Each row of numbers stands for one element and depends on some of the facts below. Use the named rows to name the rest.

Known rows:
[-5, 2, -8, -2, 1, 0, -1, 3, -4, -5, -6, 5, -2, 9, 4, 7, 8, -7, 1, -1, -3, 11, 3, -1, -1, -5, -2, 1, 4, 3, -5, 13, -2, -5, 0, -5, -2, -6, 1, -1, 2, -3, 10, 0, 0, 4, 2]: vemu
[-5, 3, -7, -2, 3, -1, 0, 3, -5, -3, -7, 3, -4, 8, 2, 7, 6, -8, 2, 1, -3, 11, 1, -3, 1, -5, -1, 1, 5, 1, -5, 14, 0, -6, -2, -4, -1, -5, 0, -2, 1, -3, 9, -1, 2, 2, 2]: tresti
[-7, 0, -2, -1, 2, 7, -3, 0, -6, 1, -11, 8, 4, 3, 3, 5, 9, -6, 4, -1, -10, 10, 6, -4, -2, -3, -5, 3, -3, 4, -2, 17, -5, -8, 0, -4, -4, -2, 1, 7, 6, -5, 10, 1, -8, 7, 2]: sibra
[12, -7, 10, -6, 0, 4, 4, -9, 11, 3, 18, -12, 10, -10, 5, -4, -6, 17, -8, -3, 13, -25, -3, 7, -17, 14, 6, 0, -14, 7, 9, -29, -6, 14, -2, 0, 7, 15, -1, 4, -5, 0, -7, 4, 2, -5, -3]: damol
[7, -9, 17, 2, -6, 14, 3, -13, 5, 12, 9, -8, 12, -19, 0, -12, -9, 18, -2, -1, -3, -24, 5, 7, -10, 15, 2, -3, -23, 1, 8, -18, -5, 6, -1, 7, -1, 14, 2, 6, 8, 0, -13, 3, -9, -1, -1]: kofe
[-1, -18, 15, 12, -3, 10, 12, 1, -15, 11, 18, -10, -11, -30, -25, 21, 5, 10, -47, 10, 22, -14, -1, 4, -2, 20, -16, -30, -8, -12, 11, -43, 6, 25, 6, 42, -5, 15, 10, -29, 9, -5, -20, -13, 9, 24, -9]: gesi
[-11, 1, -13, -1, -11, -2, -4, 5, 4, -4, -4, 3, 4, 11, 5, 4, 6, -8, -4, -1, -3, 15, 10, -5, -4, -1, -2, 1, 0, 10, -14, 8, 3, 1, 4, -2, -8, -9, 4, -8, 11, -4, 8, 4, -3, 4, -1]: stipe
[7, -6, 5, 0, -14, 6, 0, -7, 2, 0, 15, -7, 10, -9, 3, -21, -15, 16, -8, 0, 9, -26, 3, 10, -17, 11, 5, 0, -22, 8, 6, -31, -1, -4, 15, 0, 1, 14, -4, 0, 9, 7, -11, 4, -1, -1, 3]: buflami
[1, -1, -5, -10, 13, -4, 4, 2, -1, -1, -6, 1, 5, 10, 6, 13, 10, -11, -3, -3, 4, 6, -3, -5, -1, -4, -3, 12, 6, 1, 0, 12, -2, 0, -3, -5, 6, 0, 0, 6, -12, -5, 20, -2, 3, -3, 0]: drifum
[9, -7, 12, 1, -5, 8, 6, -7, 2, 6, 16, -10, 2, -14, -3, -7, -8, 16, -13, 0, 8, -21, 2, 10, -9, 13, 2, -7, -15, -1, 8, -28, -1, 11, 2, 12, 2, 13, 2, -4, 3, 2, -15, -1, 2, 1, -1]: deskas
[-8, -3, 0, 4, 6, 8, -1, 1, -12, 3, -11, 8, -2, -3, -5, 14, 13, -6, -2, 3, -6, 10, 3, -5, 1, -1, -9, -5, 1, -2, 1, 15, -4, -7, -2, 3, -5, 0, 2, 1, 6, -6, 8, -3, -5, 12, 1]: tedostum
[-1, -5, -16, 7, 6, -7, -3, -1, -8, -2, -3, 1, -6, 5, -3, -1, 0, -11, 14, 5, 0, 5, -2, 0, -2, -5, -2, 0, 10, 4, -2, 9, -8, -19, 10, -7, -12, -4, -9, -12, 1, 1, 12, -4, -1, -3, 9]: flalim
[-8, 3, -6, 9, 2, -10, -11, 11, -8, -6, -12, 12, -3, 0, -8, -4, -3, -11, 8, 6, 4, 6, -12, -12, 12, -10, -4, 2, 15, -2, 2, 4, 6, -21, 11, -6, 0, -6, -8, 3, -3, 9, 2, 2, 5, 2, -1]: kestik
[-5, 4, -8, -4, -1, -1, -1, 3, -1, -4, -5, 4, -1, 11, 5, 5, 6, -6, 0, 0, -4, 11, 3, -2, -2, -5, 1, 3, 3, 2, -6, 12, 1, -4, -2, -6, 0, -7, 1, 2, 3, -2, 7, 1, 2, 2, 1]: litel
[-6, 3, -8, -4, -1, 0, -1, 3, -3, -5, -4, 5, 0, 11, 5, 5, 9, -7, 0, -2, -3, 10, 5, 0, -4, -5, -1, 2, 1, 5, -6, 11, -1, -5, 2, -5, -3, -4, 0, 0, 3, -3, 10, 2, -1, 5, 3]: sufubrar
[-3, 3, -8, -2, 3, -1, 0, 3, -4, -3, -6, 3, -3, 8, 2, 8, 7, -8, 1, 1, -3, 11, 0, -2, 1, -5, -1, 1, 6, 0, -5, 13, 0, -5, -1, -4, -2, -6, 0, -2, 1, -3, 9, -1, 2, 2, 1]: bustozak
[-5, 4, -8, -2, -1, 0, -3, 3, -2, -5, -6, 5, -2, 8, 4, 6, 6, -5, 2, 1, -3, 10, 1, -3, -3, -4, 1, 1, 3, 3, -6, 12, 0, -7, -2, -9, -1, -6, 1, 1, 4, -2, 6, 2, 3, 3, 1]: gifoni

How the elements are related:
trukol sotom <- rogrim,zepin,dragrik
trukol pligri <- pupul,sosofen,brikame,zumi,zamir
trukol meplum <- pupul,migom,tuvi
trukol potrem <- pupul,setos
trukol dozel <- pupul,sutrur
trukol statrak <- damol,kofe
trukol dralir <- damol
trukol bruse <- feke,pize,skuvi
trukol gruva <- feke,zepin
trukol trumek <- feke,trodrim,tuvi
trukol kestik <- masku
trukol sodim <- masku,sozal,plumur
trukol klivon <- masku,zusi,dragrik
trukol zemuzor <- masku,tuplal
trukol bives <- masku,migom,brudros,tuplal,gaskar
trukol botu <- migom,zepin
trukol flalim <- rimol,skilal
trukol fivuru <- rimol
trukol detri <- rimol,kotrel,brigime,soke
trukol nupim <- mastor
trukol drifum <- sosofen,stabrom,nibun
trukol sose <- sosofen
trukol drokam <- sosofen
trukol trubustil <- sosofen
trukol zaklal <- pize,zepin,dubre
trukol magra <- pize
trukol festam <- lunabal
trukol mufu <- sutrur,deple,gumun
trukol pletom <- bukoplo,seme,buflami
trukol gikal <- bukoplo,zusi,tuplal
trukol klikimes <- bukoplo
trukol pluse <- bukoplo,gumun
trukol bromos <- stabrom,lepla,zumi
trukol litel <- stabrom,trodrim,plogril
trukol nife <- stabrom,setos
trukol fezem <- trodrim,zepin
trukol stenin <- trodrim
trukol vobodri <- trodrim
trukol dragrim <- trodrim,staskes,drutristu
trukol dredukes <- kotrel
trukol stakle <- sezim,lile,plumur,gesi
trukol sufubrar <- grekil,tuvi
trukol sagribrok <- katre
trukol zodir <- staskes
trukol notridros <- staskes
trukol stipe <- staskes,buflami,rofler
trukol klare <- staskes,skilal
trukol fotor <- flaplu
trukol vutrir <- lepla
trukol bristo <- sunites
trukol mulu <- sunites,brudros,zusi
trukol lelim <- drutristu
trukol tedostum <- deskas,lile
trukol belatom <- bruplor,brudros,plogril,baran
trukol drarel <- fezu,rofler
trukol peskar <- fezu,rofler
trukol bazugol <- lile,gaskar
trukol flugro <- lile
trukol brasim <- seme,deple
trukol gifoni <- seme,plogril
trukol foflu <- brudros
trukol mafe <- skuren
trukol pliku <- setos,zepin
trukol sibra <- setos,dubre
trukol trufe <- kofe
trukol skagum <- zumi,tunarun
trukol resu <- zumi
trukol votas <- tuvi,dubre
trukol repul <- tuvi,skuvi
trukol fipem <- tuvi,rofler
trukol gribak <- plogril
trukol pligu <- soke
trukol vemu <- skuvi
trukol buzu <- skuvi
trukol zuvi <- buflami
trukol dabebrin <- zepin
trukol beflor <- zepin
trukol beflal <- rofler
trukol stugrus <- gaskar
trukol grabre <- gaskar
trukol zotru <- dragrik
trukol trazokam <- dragrik
trukol tova <- tunarun
trukol kidroskol <- tunarun
trukol diplidrik <- vavul
trukol betu <- nibun
trukol bupom <- nibun
trukol debros <- taplik
trukol kobrerel <- taplik
trukol plopa <- taplik
trukol pigan <- taplik,zamir
trukol plegu <- taplik
trukol fleskar <- baran
trukol gronim <- baran
trukol giskas <- luvi
trukol redral <- gumun
trukol mugus <- gumun
{bromos,bruse,kofe,repul,gaskar} vopo zumi
{moski,bribelo,stakle,gumun} vopo tiske
{rogrim,vemu,sodiflu,klikimes,dragrik} vopo pigan
{pupul,stetradi,zuvi,vavul,baran} vopo zotru
{nife,mugus,beflal,flugro,latrim} vopo mulu
{zibrir,pize,skuren,zusi,skilal} vopo flaplu
{mugek,brudros,fleskar,detri} vopo zibrir
{zaklal,resu,klezu,bives,bustozak} vopo nibun
{damol,drifum,lile,pliku,brasim,brifi} vopo vavul
{feke,botu,lunabal,gribak,stipe} vopo trebram
{masku,rimol,dralir,trumek,sufubrar} vopo diplidrik
{potrem,sezim,trazokam,votas,todrul,rofler} vopo drutristu
{skuba,beflor,trebram,tuplal,laflun} vopo gronim
{mastor,plegu,stades} vopo mafe
{sosofen,gruva,buflami} vopo furin
{dapi,zodir,tresti,dabebrin,statrak} vopo plabre
{troflur,trodrim,kestik,furin,zipur,tiske} vopo pletom
{traruze,seme,sturel,dubre,giskas} vopo migom
{plasutri,staskes,magra,notridros,belatom} vopo todrul
{tova,fotor,drokam} vopo votas
{sutrur,stabrom,zumi,deple,soke,stugrus,luvi} vopo taplik
{bukoplo,bristo,brigime,debros,plogril} vopo sozal
{dozel,gizin,kobrerel,sotom,gikal,gragin} vopo plegu
{kotrel,lepla,gamu,skagum,fivuru} vopo dralir
{zemuzor,dredukes,sose,naflak} vopo zuvi
{pigan,grekil,deskas,vobodri,pligu} vopo fipem
{gifoni,plumur,stenin} vopo beflal
{kidroskol,katre,plopa,litel,fezem} vopo pize
{sunites,fezu,mufu,tuvi,lelim} vopo zaklal
{nupim,bruplor,setos,trubustil,sodim} vopo gada
{festam,foflu,sagribrok} vopo traruze
{trezimer,peskar,vutrir,bazugol} vopo sturel
{pluse,pligri,fludror,flalim,zamir} vopo kestik
{meplum,buzu,trufe} vopo soke
{drarel,brikame,gesi,bupom,tunarun} vopo tuplal
{sibra,betu} vopo luvi
{klare,keval,skuvi,klivon,gada} vopo dragrim
{dolaplon,grabre} vopo trazokam
{zepin,tedostum,redral} vopo stugrus

Which element is each row?
No name comes twice in this set of rows, the named rows included.
[-11, -1, -3, -2, -3, 10, -5, 0, -6, -1, -9, 10, 7, 5, 6, 3, 14, -4, 3, -3, -10, 10, 11, -2, -9, -3, -6, 1, -7, 9, -2, 14, -7, -9, 3, -5, -6, -1, 2, 8, 10, -5, 11, 5, -13, 11, 2]  bruse
[7, -4, 19, 1, -6, -1, 0, -1, 11, 6, 14, -6, 10, -13, -2, -19, -13, 13, -4, -5, 6, -20, 0, 6, 5, 7, -1, 1, -10, 1, 10, -28, 2, 17, 7, 11, 7, 12, -2, 6, -8, 8, -16, 2, -8, -7, -4]  nibun
[-11, 2, 6, 8, 5, 0, -11, 5, -2, 3, -15, 14, 2, -6, -6, 3, 7, -5, 13, 0, -10, 11, -4, -13, 13, -5, -8, -1, 8, -2, 3, 15, -2, -7, -3, -2, -1, -5, 0, 12, -1, 0, 1, 4, -10, 5, -6]  stugrus
[9, -5, 11, -2, -10, 7, 4, -8, 7, 5, 17, -10, 7, -9, 3, -13, -11, 17, -9, -3, 5, -22, 5, 11, -12, 12, 5, -1, -19, 4, 5, -25, -1, 11, 3, 6, 3, 12, 1, 0, 5, 3, -13, 2, -2, -3, 0]  grekil
[5, -7, 25, 5, -1, 5, -1, -4, 8, 13, 7, -4, 14, -21, -5, -18, -13, 14, 2, -5, -1, -21, 1, 1, 8, 10, -5, 1, -14, -3, 14, -21, 0, 13, 2, 14, 4, 15, -1, 12, -5, 5, -16, 2, -15, -5, -4]  taplik
[-6, 1, -13, 1, -1, -3, -3, 3, -10, -6, -9, 6, -1, 8, 1, -1, 0, -10, 2, 4, 1, 4, -2, -4, -3, -6, 0, 3, 3, 2, -3, 9, 1, -21, 11, -8, -4, -4, -5, -1, 5, 3, 10, -1, 5, 3, 5]  pluse
[-4, 3, 2, 0, 8, -11, 0, 11, 0, 2, -10, 7, 3, 6, -1, -1, 2, -14, 3, -4, -2, 11, -1, -7, 21, -11, -9, 9, 13, -4, 1, 11, 6, 3, 4, 6, 4, -3, -2, 6, -14, 2, 9, -4, -5, -5, -2]  pigan
[0, -2, -12, 5, 7, -5, 0, -3, -2, 1, -2, -1, -8, 5, -2, 8, 5, -9, 15, 1, -3, 10, 0, 0, 1, -5, -1, -4, 13, 1, -4, 14, -9, -4, -2, -4, -10, -7, -4, -12, -2, -4, 9, -3, -3, -4, 5]  pligu
[-5, 12, 1, -2, -3, -4, -8, 11, -3, -10, -1, 15, -7, 11, 3, -6, 12, -4, 8, -6, -5, 16, 4, 3, 9, -16, -5, -4, 10, 5, 3, 8, 0, 3, 7, -2, 3, -7, -1, 8, -5, 5, -2, 3, -9, 8, 2]  votas
[8, -8, 18, -2, -6, 13, 6, -11, 5, 11, 10, -8, 15, -14, 3, -16, -11, 16, -6, -4, -2, -25, 9, 10, -9, 13, 1, 4, -26, 2, 7, -19, -2, 9, 2, 9, 2, 16, 1, 8, 5, 1, -10, 1, -10, -2, 1]  sutrur
[-14, 2, -5, 5, -6, -11, -11, 13, 9, -1, -7, 7, 3, 4, -3, 3, 2, -11, 2, -1, -2, 18, 2, -13, 14, -5, -7, 0, 13, 4, -10, 6, 8, 6, 2, 4, -4, -12, 2, -5, 0, 0, 2, 5, -5, 0, -8]  trebram
[5, -13, 19, 12, 5, 12, 11, -2, -19, 8, 15, -9, -17, -33, -26, 21, 3, 15, -39, 13, 22, -20, -10, 6, -2, 18, -11, -31, -6, -18, 18, -41, 3, 16, 0, 34, 2, 17, 7, -19, 5, -3, -23, -13, 15, 24, -7]  plumur
[-2, 9, -7, 1, 1, -1, -4, 0, -1, -4, -12, 2, -7, 3, -1, 9, -2, -2, 6, 6, -4, 8, -10, -9, 3, -3, 11, 0, 8, -8, -8, 15, 5, -11, -14, -13, 4, -10, 2, 3, 5, -2, -3, 3, 14, -1, -4]  gikal
[8, -3, 10, -3, -14, 8, 1, -8, 9, 2, 16, -9, 9, -9, 5, -15, -11, 19, -8, -3, 4, -22, 5, 10, -16, 12, 7, -2, -20, 6, 4, -28, -1, 9, 2, 1, 4, 11, 2, 2, 8, 4, -15, 5, -1, -2, -1]  seme

The same elements again, as new rows of numbers:
Some rows with their names:
[4, -4, -5, 7, 9, 11, 2, 2, -6, -2, 0, 2, -4, -3]: notridros
[0, -2, 30, -10, -30, -3, 14, 14, -8, 16, -34, 6, 8, -22]: baran
[7, -6, -4, 3, 7, 10, -1, 2, 1, -5, 5, 0, 0, 2]: trazokam
[4, -5, -6, 7, 10, 10, 1, 3, -7, -3, 0, 3, -4, -3]: fotor
[2, 2, -14, 10, -6, 5, 2, 0, 2, -1, 4, 6, 0, 11]: repul
[3, -2, -8, 3, -2, 7, 1, 6, 9, -5, 6, -3, 1, -6]: zibrir
[15, 11, 3, 9, 5, 8, -2, 2, 6, 0, -2, -11, 2, 8]: zemuzor
[-4, 1, -7, 3, 0, 10, -2, -2, -1, -1, 4, 1, 3, 4]: sufubrar
[4, 3, -9, -3, -1, 8, 2, 0, -3, -3, 3, -1, -5, -2]: flugro
[-15, -2, 12, -5, -1, -8, -7, -1, 5, 9, -5, 5, -1, 9]: grekil
[4, 5, 16, -28, 8, -15, -7, 9, 14, 6, -3, -3, -13, 15]: sozal
[-3, 13, 9, -36, 2, -11, 6, -2, 11, 15, -6, -1, -40, -2]: lile
[2, 4, -8, 3, -8, 7, 4, 13, 4, -5, -1, -1, 4, -15]: fleskar
[-14, -16, 16, 8, 7, -23, 8, 5, -16, 4, 7, -17, -7, 6]: gumun
[-3, -7, -3, 1, -5, 9, 3, -2, 1, -2, 6, 1, -1, 1]: dragrim
[3, 1, -13, 0, 2, 5, 3, 0, -4, 0, 4, -4, 6, -2]: troflur
[6, -2, -3, -3, -7, 9, 9, 0, 0, -7, -4, 1, 4, -6]: gronim

Which element is each row?
No name comes twice in this set of rows, the named rows included.
[-13, 0, 13, 0, 0, -11, -2, 7, 6, 5, -3, 2, -1, -1]  skuren
[1, 2, -4, -2, -3, 8, 11, -3, -5, -11, -8, 1, 5, -3]  gribak
[4, -2, -1, 9, -2, 9, 4, -7, 2, -2, 6, -7, -5, -1]  zuvi
[-13, 1, 18, 2, 2, -15, 2, 5, 6, 5, 6, 5, 0, -5]  skilal
[1, -3, -8, 6, 10, 12, 0, 2, -3, -2, -2, 6, -1, 1]  magra
[-5, 2, -8, 5, -11, 9, 6, 13, 5, -2, -5, 1, 4, -17]  litel
[-17, -6, 14, 0, -4, -10, -3, 1, -4, 5, 1, 1, -5, 6]  fezu
[-6, -7, 28, 11, 4, -20, -2, 12, -10, -1, 0, -15, -7, 15]  bukoplo
[7, 0, -3, 4, 0, 9, 2, -3, 6, -2, 6, -3, 0, 1]  zotru
[-8, 1, -9, 2, -2, 12, -2, -4, 1, 0, 1, 4, 3, 6]  trumek
[6, 1, 25, -10, 4, -12, -17, 13, 17, 6, -16, -3, 13, 23]  migom
[5, 2, -7, -1, 6, 2, 9, -2, -7, 3, 17, 0, 11, -8]  flalim

